j585j101: [ 25 -29   9 -11   6  16  12  74 -17   0  19 -10  24 -31 -42 -14  -5   1
  22  58]
j853j29: [ -7  76 -19   8 -34 -24  28 -39   8  37  18 -14  37  20  32  12  29   2
   5  49]
j585j101: [ 36   0  26  21  -8   3 -41 -30  24 -23 -14 -21  -4  21  37 -13 -72  16
 -33 -44]
j45j772: [ 27 -47  36  -2 -14  45 -81   6 -10   2 -20  15 -14  -5  -3   1 -47  31
  -7 -25]
j68j553: [  3  53 -29 -60 -15 -16  30 -15  42  45  13  13 -22   9  59  34  71  26
 -11 -49]
j853j29: [-65 -19 -10 -15  10  33 -25 -26 -55  59 -32  42 -27 -16 -49  39  45 -52
   5 -14]
j853j29: [ -2  -7  -2  18 -12  -3 -10 -20  10 -31 -12  16  -3  10  10   0   7  27
   9  -3]
j322j140: [ -9   4   5 -16   3   4  -5  22 -18  36  27  -6   5  -7  -9  -4   4  -4
   9  27]
j45j772: [-67  29 -15  13   2 -15  -3 -73 -31  37  -3  10  -3  22  19  15  18 -31
  -2   7]
j585j101: [ 11  57  -1  -8   1   7   7 -15  15  57 -17 -25 -11   0 -26  23  -7 -70
 -45 -61]
j68j553: [-41   4 -16   3   4 -23   7 -35  -1 -10   7  19 -14  18  27   2  31  17
  12  -4]
j417j847: [  8  -9   1   5  12  -3  24  35 -12  -8  13 -17  21 -15 -23 -15 -11 -16
  10  41]
j68j553: [ 27  21   2 -12 -31  37 -21 -20  -3  46 -40   7  13 -11  -5  38   2 -18
 -19 -11]
j322j140: [ -8 -24  10 -56  56 -16  25  48 -28  42  63 -44   2 -13  44 -31 -47 -19
 -12  21]
j322j140: [ 19   0   0   5  12 -21   9  -2  44 -47  -1  -7 -27  14  20 -13 -11  17
 -17 -63]
j417j847: [  2   9  -5  -6 -10   7  -6 -37   4   9 -25   7  -1   6  28  19   0  -1
 -15 -22]
j853j29: [ 15 -38  16  43 -14  21 -32 -27 -18 -46 -41   8  24   0  -2  -5 -46  12
   4  28]
j45j772: [ 14  -1  -4 -10  23 -24  34  11  20 -25  15 -23  -2   3  32 -17 -19   1
 -13 -16]
j68j553: [  2 103  16  39 -61   4 -41  -8   8  78  31 -20  21  23 -60   6  14 -16
   4  30]
j45j772: [ 14 -34   0  -4  28 -24  16  -2  28 -65   1  -7 -19  10  51 -23 -29  29
 -12 -41]
j585j101: [-47  12 -23   8  12 -34  50  21 -20  -4  43   1  17  -1 -22 -16  50  -4
  41  73]
j585j101: [-52  38 -26   8   0 -22  20 -42   3  14  -3  19 -21  17  -9  19  59 -22
   4 -23]
j417j847: [ 17  12  -6 -10  -4  13   4 -10  17   9 -32   4 -12  -6  -7  23   9 -21
 -22 -48]
j322j140: [ 52  77  -6  -3 -71  17 -16  17  66  27 -11  20  -9   5 -41  36  74  35
   3 -40]
j45j772: [ 29 -33   4 -14  -9  23  -7  39   2 -15 -11  15   4 -21 -15   5   9  26
  14  12]
j45j772: [  1 -62  -3 -38 -11  46 -22  14 -39  13 -29  46  10 -32   6  29  29  32
  27  40]
j853j29: [-17  52  -5 -27 -12 -27  -2   3  26  44  56  -3 -22  23  29  -3  40  32
   5 -18]
j585j101: [  8 -19  -2 -18   0  23   6  49 -13  13  -3  12   3 -29 -48   9  28  -9
  16  21]
j585j101: [-23  58  -8  36   5 -28  35  25   5  16  32 -27   4   5 -80 -15  25 -56
   7  17]
j322j140: [ 12  32   0  10 -30   2 -14   9  28   4   4  12 -10   8 -30   8  35  20
   9 -17]
j417j847: [ 26   4   0 -41  12 -12  26  50  16  14  42 -22   3  -9  25 -14  -1  18
   0   8]
j322j140: [-19 -19  -6  11  14  -1  19 -18 -38  -4 -11  -6  29  -8   8  -3 -20 -26
   5  52]
j417j847: [-36  13 -30  30 -22   9   7 -89 -10 -14 -75  44   1   8  -3  47  48 -24
  -1 -15]
j45j772: [-29 -41 -16 -12  -7  18  -6 -19 -28  -9 -28  49  -1 -12   8  24  46  25
  28  26]
j322j140: [  8 -14   9 -40 -12  40 -42   2 -12  52 -16  21 -16 -13   4  29   7   7
  -9 -26]
j68j553: [ 38 -19  29  43 -21   9 -29  21  -8 -37   8 -20  41   1 -10 -32 -61  31
  15  66]
j68j553: [ 36  52  21  32 -50 -11 -25  18  22   7  47 -26  38  21  -1 -26 -19  50
  19  61]
j853j29: [ 55 -34   8  19  14  -5  26  31  25 -76 -16 -23  18 -11   5 -25 -50   9
  -9   1]
j585j101: [ -2  18 -17 -47  17   5  48  29 -22  63  12 -18  20 -27  -3  17  20 -48
  -6  30]
j417j847: [-29 -19  31  35  -5  -2 -71  -8 -14 -10  30   8 -22  25 -14 -30 -31  35
  16   1]
j68j553: [ 39  49   0 -36 -20  21   3  24  23  65  -3 -14  -1 -13 -18  28  17 -24
 -25 -33]
j417j847: [ 12  12 -24 -39   6 -15  57  17  10   9  14  -7  19 -12  40   8  31   8
   5  26]
j322j140: [ 20  -9  13 -34   4   9 -32  15  32   8   5   8 -46   4  17   4  -2  27
 -20 -83]
j417j847: [ 33  -5  16  -8   4  13  -6  -2 -11  17  -6 -33  27  -6  31  -5 -65 -17
 -26  13]
j68j553: [ 35  -5  10  -7 -10  24  -9  15   1  10 -18  -8  14 -14  -7   8 -21  -6
 -11   2]
j853j29: [ 35  37   0 -14  -2 -37  30  31  51 -14  50 -32   1  15  38 -26  -3  37
  -4  -9]
j45j772: [ 16  23   1  -1   0  -6  17  23  11  10  14 -20   9  -3 -15  -6  -3 -14
  -5   6]
j853j29: [-56  21 -32  -5  -8   1  14 -44 -17  28 -26  41 -15   1 -18  39  79 -24
  13  -7]
[-38   7 -15 -15  20   6   9 -19 -14  34 -21  14 -30  -6 -29  25  31 -55
 -15 -48] : j68j553
[ -3 -36  14 -39  37   0 -16  18  -5  12  22 -10 -31  -2  34 -14 -34   5
 -18 -43] : j322j140
[ 25 -17  -3 -14 -28  47 -32 -45   2   8 -77  36  -5 -11  17  50   7   4
 -21 -45] : j322j140
[ 23  66  13   5 -24   3 -10  36  18  56  33 -30   7   2 -53  -2   3 -23
  -7   2] : j68j553
[ -7  13 -25  18 -18  -8  37  21  13 -30  -8  25   8 -10 -51  10  73   7
  35  30] : j45j772
[-12  13   5  47 -13  -5 -18   9  16 -30  -1  13 -19  10 -72  -9  23  -1
  15 -17] : j585j101
[-39  -2 -24 -18   3   0  24 -25 -32  25  -7  21  11  -7  17  22  42 -10
  16  37] : j45j772
[ 32 -33  16 -55  -1  46 -23  38 -35  60  -1  -6  21 -34  17  14 -29   0
  -6  33] : j45j772
[  3 -18   9  16  17 -19 -12 -21  24 -50  -1  -6 -24  21  33 -21 -36  20
 -16 -50] : j45j772
[-36 -11  -7  37  -8  -5  -1 -51 -39 -18 -15  11  32   9  15  -1  -7   0
  20  66] : j417j847
[-21   9 -20 -50   5  14  33   2 -48  79   7  -1  33 -25  20  27  28 -33
   7  65] : j45j772
[ -6 -42  17  -1  -5  26 -56 -24 -18  -4 -22  25 -16   3  18   6 -23  26
  -2 -18] : j45j772
[ -1  -8   6  26  -6  14 -13 -47 -29  -1 -35  -8  31   2  16   6 -46 -24
 -13  28] : j417j847
[ 24 -13  11  22  -8   3 -10  -4   3 -32  -9  -9  19   3  11 -13 -36  16
   0  18] : j853j29
[  5  -7  -2  11 -40  34 -36 -68 -20   8 -59  31  25   2  34  37  -3  17
  -2  19] : j68j553
[  9 -24   2  16  -5   1 -10   7  18 -49 -14  19 -13   2 -11  -5   9  30
  11 -17] : j45j772
[ 11   5  -4 -17   4  -3  14  18  12   5   7  -4  -4  -5   2   2  11   1
  -3 -10] : j417j847
[  4 -12 -20 -44   3  10  17 -25   8   8 -33  23 -13  -9  50  34  29   7
 -14 -39] : j68j553
[-45  50 -28  -4  11 -29  48 -17  -7  37  18  -7   0   6 -12  10  48 -46
   2  10] : j585j101
[-43   6   7  51 -11   9 -35 -42 -37   9 -17  11   6  12 -46   2  -8 -32
   9  24] : j68j553
[-16  81  -5  16 -44 -39  -6 -19  31  24  60  -4   8  41  25 -11  42  53
  24  30] : j68j553
[-26 -11  20  19  -7  -7 -52 -17 -11  -4  28   9 -14  24  15 -21 -19  39
  14   7] : j417j847
[ 59  19 -17 -49 -42  59  12 -28  -7  63 -77  11  45 -35  35  72  15 -22
 -28  12] : j322j140
[ 35 -71  43  11  14  21 -62  36   1 -48   4  -7 -17  -2  -1 -36 -80  39
  -5 -23] : j853j29
[ -8  -6   7   5 -15 -14 -36 -11  31 -32  19  25 -35  26  26 -11  19  70
  14 -37] : j853j29
[ 12 -21   1 -24   6   9   6  14 -12   7   3  -3  13 -13  24   0 -10  10
   3  24] : j585j101
[  0  37   5   3  -5   0  -2  19   5  37  17 -15  -5   0 -42   0   8 -29
  -6 -10] : j68j553
[  0 -27  19 -11   9   5 -38  21   5  -5  18   7 -31   4   0 -14 -14  28
   1 -34] : j853j29
[  1 -50   5   7  23   7   2   8 -17 -37 -17   2   2 -12  -2 -11 -29  -5
   1   6] : j68j553

j621j437: [-35  17 -11 -49 -12 -10   9  41 -18  27  33  -2 -37 -19   4  -5  -5 -44
   4 -33]
j621j437: [-14  14 -17 -47  -7  -8  21  60 -24   7  -9  -7 -34 -33   2 -37   6   8
  19 -10]
j12j921: [ 90 -94 -45 -16  -9 -13 -27 -45  66 -11   8  12  22 -12 -16  18  -2  41
  -7 -10]
j12j921: [  2  16  -3  12 -10  28  -1 -13  35   1   2 -27  39   4  16 -42 -26  -2
  22  10]
j958j276: [ -7  15 -29   7  19 -12 -10  25  40  16  -4 -11  -3 -20  16   2 -30 -37
  17 -33]
j958j276: [ 39   4  -3 -52 -36  16 -12 -50   1 -37 -14  12   4   1 -34 -33  -5  -6
  50   3]
j958j276: [-36   0  -9 -35 -22  42 -25 -12 -27  27  -2 -31 -24 -12  28 -55  -2  40
  10  39]
j251j97: [ 12 -24 -58   2  -9  22 -35 -23  63  24  -2 -52  32   0  48 -39 -40  13
  16  10]
j414j688: [ 18   5  -4 -96 -61  23 -24 -66  -7 -14  19   1 -14   1 -28 -49 -14 -20
  43   5]
j251j97: [ 41  -8  10 -30   2 -59  44  54  57  17  30  -4   4 -40 -21 -28 -20  21
 -47 -16]
j251j97: [-19  35  68  23  14  -5   7 -22 -37 -15  -3  36 -16  10 -36  30  16  -7
 -21  14]
j814j675: [  5 -13  27  15 -26  61  21 -15 -40 -26  -9  -8  37  18   1 -47  34  67
  16  53]
j621j437: [-29  18 -14  -8   7 -28   1  25  -6  21  15  -6 -20   6  15  25 -10 -47
 -14 -25]
j12j921: [ 12   1 -19  -8   2   4  -4   6 -28 -27 -54   2 -14  -5  -2 -15  17  30
  33  15]
j621j437: [-83 124  52   2  15 -22  -6  -4 -49  13 -45 -28 -40  20  16 -32 -28 -25
 -16  48]
j414j688: [  3  22 -19 -50 -19  16 -14  -8   6 -10 -13  -1 -17 -23 -11 -39 -18 -25
  56 -16]
j958j276: [-21  25  11 -45 -21 -16 -16 -30   9  26  39  -9 -19   7  -3  -5 -29 -45
 -18  -6]
j814j675: [-11  25  29  13  19 -22  19  26 -32  -5 -41  -4 -19  -7  -2 -19  15  56
 -29  42]
j958j276: [-28 -50 -13  61  21  53  -6  28 -13  26   7 -11  14  -7  41  13  28  50
 -10  13]
j814j675: [  0  23   3 -22 -19   2   2 -11  16  10 -11 -42  13   2  17 -69 -25  38
  -9  45]
j251j97: [ 14 -10  26 -28 -37  31  16 -23  -5 -10  37   5  23   4 -21 -32   8   9
   8   9]
j414j688: [-73  39 -21 -28 -19 -12 -35 -30 -40  37  25 -33 -30  53  44  26 -21 -78
 -16   1]
j12j921: [-19  41   0   4 -25  45  -4 -25  36   8  15 -45  49  15  27 -64 -42 -26
  34  14]
j414j688: [ 24  -3   5 -46 -31 -28  29  -1 -58 -36 -14  10  -9  30 -23  -4  34  19
  -7  21]
j251j97: [ 21 -16 -13  -7   4 -18   1   7   3  -7 -15   5  -7  -6  -5   5   7  19
  -5   0]
j958j276: [ 14 -35 -34  16 -24  19  33  26  12  -6  47 -15  62  35  23  12  10 -36
  14 -32]
j621j437: [ 13   9  -3 -14  -9   3  10   6 -11 -18 -30  -8   2  -4  -3 -36   5  30
  18  20]
j621j437: [ 30 -25 -22 -19 -10 -24  40  47  -8 -22  23  25   8   2 -20  31  23 -36
  14 -52]
j251j97: [ 22 -26 -56 -18   9 -22  -7  33  18   4 -29 -14 -15 -23  17 -10  -4  22
  12 -11]
j958j276: [ 33  14 -18  -4   1 -26  19  21  56  -7  -7 -19  29 -10   1 -31 -31  -9
   9 -13]
j12j921: [ -8  26 -30  -6  -7  26  29  60  -1 -14 -18 -19  19 -16  16 -50  -3 -17
  64 -21]
j12j921: [ 25   1  29 -26 -14  32 -13 -41  10 -21  -1  29  -6 -29 -44 -26  -2  11
  36   1]
j814j675: [ 23 -28  27  26  32  -6  -9  -4  27   6  -8  26 -13 -39 -24  15   6  52
 -29   8]
j814j675: [ 26  11 -22 -54 -29 -45   7 -11  26   1  11 -24   7  16   1 -26 -28 -20
 -13   0]
j814j675: [-13  -6 -12  -1   9  20 -23   3  21  27  -8 -20 -13 -31  21 -33 -16  34
   1  15]
j251j97: [ -9 -13 -66  -2   7 -26 -27  11  32  38 -20 -60  -2   9  64 -18 -30  21
 -24  21]
j814j675: [-37  29  -8  19  33 -18 -35  -6  -1  14  -6  20 -39  -2   2  64 -16 -75
   9 -42]
j414j688: [ -5  24  -2 -29  -4 -27  -8  -7  -2   7 -16 -16 -21   0   4 -21 -16   6
 -13  19]
j958j276: [ 12 -17 -42 -28 -33  40  -4 -15 -51 -49  -8  28   5  27 -14  27  34 -60
  89 -42]
j814j675: [  2  22   3 -30 -36 -14  43  16 -68 -34 -21 -16  12  47   2 -29  30  17
   1  36]
j958j276: [-44  -1  -8   2   1  18  -7  24 -10  42  11 -35 -12  -8  42 -28  -4  29
 -22  24]
j621j437: [  0   4 -27 -29  -3 -23  27  60  -1   4   8  -2 -12 -18   2  -7   0 -24
  13 -35]
j621j437: [ 44   0  22 -39 -44  21  36 -18 -23 -54   7  24  29  12 -47 -32  23  -1
  43   0]
j414j688: [-45  37  11 -60 -46  -9  21   0 -86  -4  30  -2 -25  49  -1   6  21 -57
  -1   0]
j958j276: [ -4 -20  18  18  -6   8  24   8 -51 -13   4   9   9  27  -1  18  41  30
 -22  22]
j12j921: [-39  36  40  48  42   4  10  38 -11  11 -18  13 -19 -28  -2   8   4  10
 -11   2]
j414j688: [  1  19 -11 -29 -19  14   9   9  -8 -15  -4  -1   1  -5  -7 -28  -3 -23
  43 -14]
j251j97: [-12  10 -18 -17  -7  10   4  27  30  24  18 -25   5 -22  19 -39 -25 -12
  13 -13]
j414j688: [ 30  -6 -17 -66 -38 -48 -22 -65 -19 -10 -23 -24 -16  43   1 -18  -7  31
 -34  54]
j251j97: [ 20 -11 -24 -22  -4  -4  -8   6  44  15  -5 -26   4 -26  12 -45 -25  30
   1   8]
j814j675: [ 45 -36 -16 -19  -5 -56  52  56   0 -18  30  27   8   4 -25  43  26 -23
 -21 -49]
j621j437: [ 36 -89 -30  14  10   8  -4  14  12   3  21  27   2 -18  -4  47  32  29
  -9 -28]
j814j675: [-27  17  -7 -20 -19  30 -23 -29 -51  -6 -36 -21 -17  18  20 -34   9  28
  22  46]
j251j97: [-14  62  73  65  70 -63 -30 -38  40  19 -50   7 -29 -14 -16  26 -39  32
 -81  47]
j12j921: [ 16 -11 -24 -29  -4  -1 -17  -9 -38 -26 -49  13 -33  -6 -10  -2  22  27
  30  11]
j414j688: [ -8   7  16 -35 -30  15  25   7 -48 -18  23  19  -5  11 -22  -3  25 -25
  21 -12]
j414j688: [ 16 -23  23   2  18 -26   6   6 -26  -8 -16  32 -31 -13 -27  30  31  44
 -34  12]
j621j437: [ 33  13 -35 -24 -14 -37  41  46   7 -30 -12  -9  22  12  -3 -13  -3 -32
  27 -29]
j12j921: [ 21 -29 -11  20  17 -12 -10  -3  22   3  -9   3   3  -6   3  18   1  26
 -18   3]
j12j921: [  3 -19  -2 -12 -10 -29  10  -1  -9   9  33   4  -1  24   0  34   8 -18
 -38  -9]
[-35  43  27   5  31 -57   0  25  14  40   1 -12 -37 -15   9   7 -28  -3
 -64  10] : j958j276
[ 10 -28  53  27   9  40  10  -8  -4  -8  28  47   5 -28 -41  18  28  25
  -2  -8] : j621j437
[-36  26 -10 -29 -12  56 -56 -45  30  30  12 -17 -18 -30  13 -43 -43 -33
  51  -7] : j12j921
[ 69 -63  -2  22  24 -33   6   0  15 -28 -28  36   1 -15 -31  39  31  66
 -29   5] : j12j921
[  0  21  18   2  21 -24  -9  -5 -11 -10 -31  22 -31 -13 -21  17   2   3
  -5   3] : j958j276
[-30  -3  -3  13  -3  61 -27 -19 -17  10 -13 -14  -1  -7  22 -28   4  28
  29  26] : j814j675
[ 11  -7 -14  41  35  -4  -7  22  52   9 -13  -2  12 -28   9   8 -19   4
   4 -19] : j958j276
[  6  22 -18   1  24 -15 -15   9  13 -13 -39  15 -23 -23 -11  12 -12 -27
  35 -27] : j958j276
[-15  13   6   5  30 -10   0  37 -15   2 -24  25 -42 -37 -14  16  10   1
  10 -19] : j414j688
[  3  -1  14  12   0 -22  21  11  15  10  26  -8  20  13   4   6  -5  -1
 -38   2] : j958j276
[-10   3  21  52  35  -4 -21 -18  18  14 -22  -5   0  -3  11  14  -8  35
 -35  29] : j12j921
[-26  24 -10  50  35  12  16  62  15   7 -13  -4  10 -22  19   5  -6 -26
  27 -33] : j414j688
[ 14 -11  33 -22 -41  11  51  12  14   1  86   5  46  12 -22 -16   2 -30
 -15 -23] : j251j97
[ 40  -3  27  49  14   8  19 -11  28 -34 -15  16  47   4 -23   3   4  19
   7   5] : j621j437
[  7 -33 -23  57  21  17  20  42  -6 -13 -10   7  28   6  17  33  29   8
  14 -19] : j958j276
[ 30 -54  -5  -7 -20  44 -22 -48   6 -12  17  18  15  -1 -15   4  16  21
  21   1] : j814j675
[  7 -28   8  16  -4  10  15   3 -29 -15  15  22  10  18 -10  34  33   2
  -6  -7] : j414j688
[ -4 -17  -9  31  23  -6 -22 -10 -14   3 -37  -5 -13   7  18  20  12  44
 -22  30] : j621j437
[ -5  10  -1 -30 -23   1  12   4 -35  -8  -8 -12  -6  13   3 -28  11  14
   5  21] : j958j276
[  3 -36 -19 -44   6 -20 -70 -63 -36   4 -25  37 -82  -8 -20  59  17   8
  -9   2] : j414j688
[ 12 -32 -21  15 -12  32  14   5 -58 -46 -11  30  15  30  -9  42  53 -17
  48 -21] : j958j276
[-31  31  14  -2   3 -18  20  36  16  32  34 -20   1  -6  14 -14 -23 -27
 -28 -10] : j251j97
[ 33 -75 -19  -6 -18  59 -21 -28  25   3  28   9  19 -24  -4 -12  13  42
  23  -3] : j814j675
[ 10   6  39  22 -29  39  47  -3 -37 -37   4  -5  57  38  -8 -35  31  33
   9  38] : j814j675
[ 28 -57   5  54  22  32 -35 -49   7  -8 -37   7  12  -3   5  12  22  94
 -18  51] : j621j437

j650j164: [ 23 -18 -20 -14  35  19  30  12   0  20 -29   0  13 -24  39   2  13  21
  12  52]
j130j406: [ 23  -2  -4  20 -31 -21   8  -3  10  23  19  14   6 -13  -7  10  -2   1
 -11  19]
j108j491: [  6  14 -11  36  12 -49  27  20  -9   7  39 -20 -20  -1  12 -25  31  15
  16  13]
j568j343: [-28  27 -38  50 -16  17 -49  36  50 -36  24  59 -27 -13 -25 -31  15 -29
  16  -4]
j568j343: [-30  20   1 -24  18 -30  43   9 -20  26  25 -32  12  31 -25 -24   8 -10
 -37 -38]
j650j164: [  2  -9 -31  -6 -14  -4  21  15  12 -45  37  48 -16  33 -31  69 -12 -30
   6  -5]
j130j406: [ 39  21 -12  81 -22   3  -4   6 -16  26   7  24   6 -16 -13 -35  32  -4
   0  -1]
j108j491: [-19  -5  -1  10 -10 -49 -31  23  51 -48  74  -1  -1  43 -16  46  -2 -25
   9 -10]
j130j406: [-23 -10 -45 -18   1 -15   1  43  73 -29  52  44   5  18 -17  49  -5 -32
  -4  27]
j568j343: [ 11 -10   7 -26  22   5  35  -8 -31  11 -12 -22  20  22   3  20   0   2
 -11 -10]
j108j491: [ 23 -12 -11  27 -12 -24  -3  12  20 -23  38  16  -2  14   0  43   6  -7
  17  18]
j108j491: [ 27 -26  19   1  22  28 -41  -5  24  17 -36 -22  48 -17  45   2   6  17
   9  38]
j74j661: [ 24   2  11  59  -4   9 -56   5  22   3  -3  -3  20 -16  19 -26  23   5
  17  14]
j74j661: [-18  -7  20 -56  66  51   9  -7 -35   6 -57 -47  40  28  18 -15   4   2
 -12 -31]
j650j164: [ -3 -12 -24 -35   9  13  27  12  21  18  -8  21  15 -10   2  17  -9  -4
 -16  29]
j74j661: [ -6  11  14  -7  -6  50  -6 -27 -51 -20 -42  12 -11  16 -28  -3 -14 -15
  -5 -58]
j108j491: [ 52  -4 -37   9  -7  -9 107 -12 -74  19 -19  31 -61 -41  16  15   6  38
  27  49]
j74j661: [-14 -28  -9 -96  27 -47  79   3  18  53   3 -39   9 -22  38  20 -20  36
 -24  67]
j650j164: [  2  -5 -11  -4   7  24  -4   4   5  -9 -17  17  -3  -9   7   4  -1  -1
   9  11]
j74j661: [ 19 -11  15 -27 -18  11  21 -32 -20  49 -45  -7   5 -43  17 -10 -21  28
 -16  27]
j650j164: [ 43 -35 -11  18  39  45 -27  10   9 -42 -37  12   3 -14  60  37  17  20
  63  57]
j74j661: [ 15  23   8  64 -62  31 -43 -26 -30 -37  -8  54 -40  -3 -46  -3 -11 -23
  13 -51]
j130j406: [  0  16  -4  60 -12 -89 -13  29  44  20  74 -28 -13 -20  20 -41  34  20
  14  38]
j568j343: [ 17 -49 -40 -54  -4 -73  70  16  47 -12  42  16 -54 -42  56  84 -24  46
  42 125]
j650j164: [ -9  25   2  18 -16 -28  25  -4 -34   3  25  -5 -23  15 -30 -19   6  -6
 -11 -39]
j568j343: [-26  15  15  27 -17 -55 -40   6  32  -9  37 -25 -36 -23  16 -41   6  20
  21  12]
j568j343: [  6   4  -5   9 -16  33 -13  -5   1   6 -19  29  11  -6 -18  -3  -6 -15
 -13 -11]
j108j491: [ 42   4 -26  73 -35 -19   2  17   8 -20  52  48  -4  17 -29  39  18 -24
  12   3]
j130j406: [-31   3 -55  -3   8 -22   7  56  69 -32  64  45  -5  22 -23  30   9 -35
  -1  18]
j74j661: [  6  -1 -12  21 -19 -34  -2  12  29   0  35  12 -12 -12   2   8   3   3
   7  27]
j108j491: [-19  -6  18  -5   9  -6 -51   9  43 -14  16 -21  30  20   5   4  -1 -12
  -4  -9]
j108j491: [  9   2   6  37  15 -23 -24  18  21   7  23 -25  21   3  19 -20  28   5
   9  13]
j130j406: [ 24 -14   2  13  -8  25 -25  -3  16   1 -15  17  24  -6   6  19  -2  -5
   2  15]
j650j164: [  44  -12   41   12   21 -123   70   -5  -30   81   63 -117   45   20
   41   -6   35   48  -21   30]
j568j343: [ 16  -9 -10 -14 -25  25  13 -12   3  21 -22  35  10 -18 -13  20 -20  -6
 -19  13]
j568j343: [ -8  11 -34  -4 -37  26  10   8  25  21  -2  66   1 -20 -42   0 -17 -28
 -33   3]
j130j406: [  9  16 -10  35  -4   0   5   7 -12   7   6  10  -4  -3 -10 -22  18  -4
   1  -8]
j74j661: [ 32   1  11  75 -52 -16 -65  -7  34  -3  14  22 -16 -42  13 -13   5  13
  28  32]
j650j164: [-26  43   3  15 -22 -24  33  -9 -47  24  15  -7 -30   4 -45 -57   5  -7
 -28 -57]
j130j406: [ 37   0 -12  89 -23 -42 -48  32  68  18  54  12  24 -26  20 -14  36   4
  16  56]
[-20  23   4 -35  11 -22  59  -4 -19 104 -20 -43  24 -37   3 -84   6  25
 -59   8] : j650j164
[-33   6 -40 -60   0  40  37  12  23  39 -32  46   8 -30 -23 -18 -22 -15
 -44  16] : j650j164
[-40 -17  17 -34  55 -16 -45  20  39 -57  17 -51   0  30  41  14   5   8
  37   4] : j74j661
[  3   3 -29  -7   3  -6  48  12 -13   0  14  23 -13   8 -15  18   3  -8
  -5   4] : j650j164
[  3   3   3   2 -14  12  -7  -8  -1  11 -10  10   7  -7 -10  -5  -6  -5
 -12  -6] : j568j343
[  1  21  -9   4  -3  26  39 -11 -58   7 -22  17 -16   8 -31 -18   3 -10
 -13 -42] : j130j406
[-18 -30   9 -82  16 -41  34  -8  24  21  -3 -41  -9 -26  46  21 -27  40
   0  59] : j74j661
[ -2  -8 -11  16  28  38 -50  24  37 -32  -9  14  23   8  16   5  16 -14
  22  10] : j130j406
[ 30 -29   6  18  22  27 -42   2  16 -38 -21   0   8  -4  45  32   9  13
  48  35] : j650j164
[ 17  -3  13   9  -1  36 -17 -15 -18   1 -31   4  20   4  -3   2  -2  -6
  -3 -17] : j568j343
[ 31 -30  37 -30   7 -17  20 -34 -31  18 -22 -48  11  -3  38  30 -14  35
   7  21] : j568j343
[ -52   16  -16  -54  -60 -124   69    6   52   72   78   -9  -45  -49
  -20  -26  -34   24  -52   48] : j568j343
[ -7 -23  -1 -36 -16 -62  14   0  45   9  30 -15 -26 -34  35  24 -22  34
  12  68] : j74j661
[-17  -5 -13  -4  16 -39  -1  28  38 -21  45 -10  -5  14  11  16   9  -2
  13  20] : j74j661
[-11  -8  26  -9  -8  12 -56 -11  33  -1 -14 -12  21  -7   9  -5 -14  -1
  -4  -1] : j650j164
[ -7  -1  28 -33  -5 -68  33  -7  14  81  31 -64  47   1   3 -22  -4  16
 -57  10] : j650j164
[ 18 -10   8   9 -46   7 -30 -21  23  12 -18  27 -10 -45   8   5 -24  13
   3  33] : j568j343
[ 54  37   8 125   0  44 -32  -4 -60  26 -38   4  10 -23   3 -88  59   6
  19 -27] : j130j406
[ 30   5  21  31 -37 -46  14 -22 -17  45  14 -21  -5 -26   5 -19   1  26
 -10  15] : j130j406
[ -7 -10  -6 -12  31 -45  24  18   5 -23  32 -31 -22  11  31  16  12  20
  29  27] : j568j343
[ 76 -12 -15  78   3  -8   9  13  -5  21   7   9  18 -23  36   6  41  21
  30  58] : j108j491
[  7  10 -10 -10 -12  59  15  -9 -22  29 -35  38  39  13 -46   0 -10 -35
 -48 -40] : j568j343
[-33  26   2 -19 -15   2  10  -7  -6  39 -11  -1  -1 -15 -28 -52 -10  -6
 -39 -27] : j650j164
[ -2  -4 -23   2 -28 -13  -3   9  39  -3  15  37 -26 -33   2  10 -12   4
   9  41] : j568j343
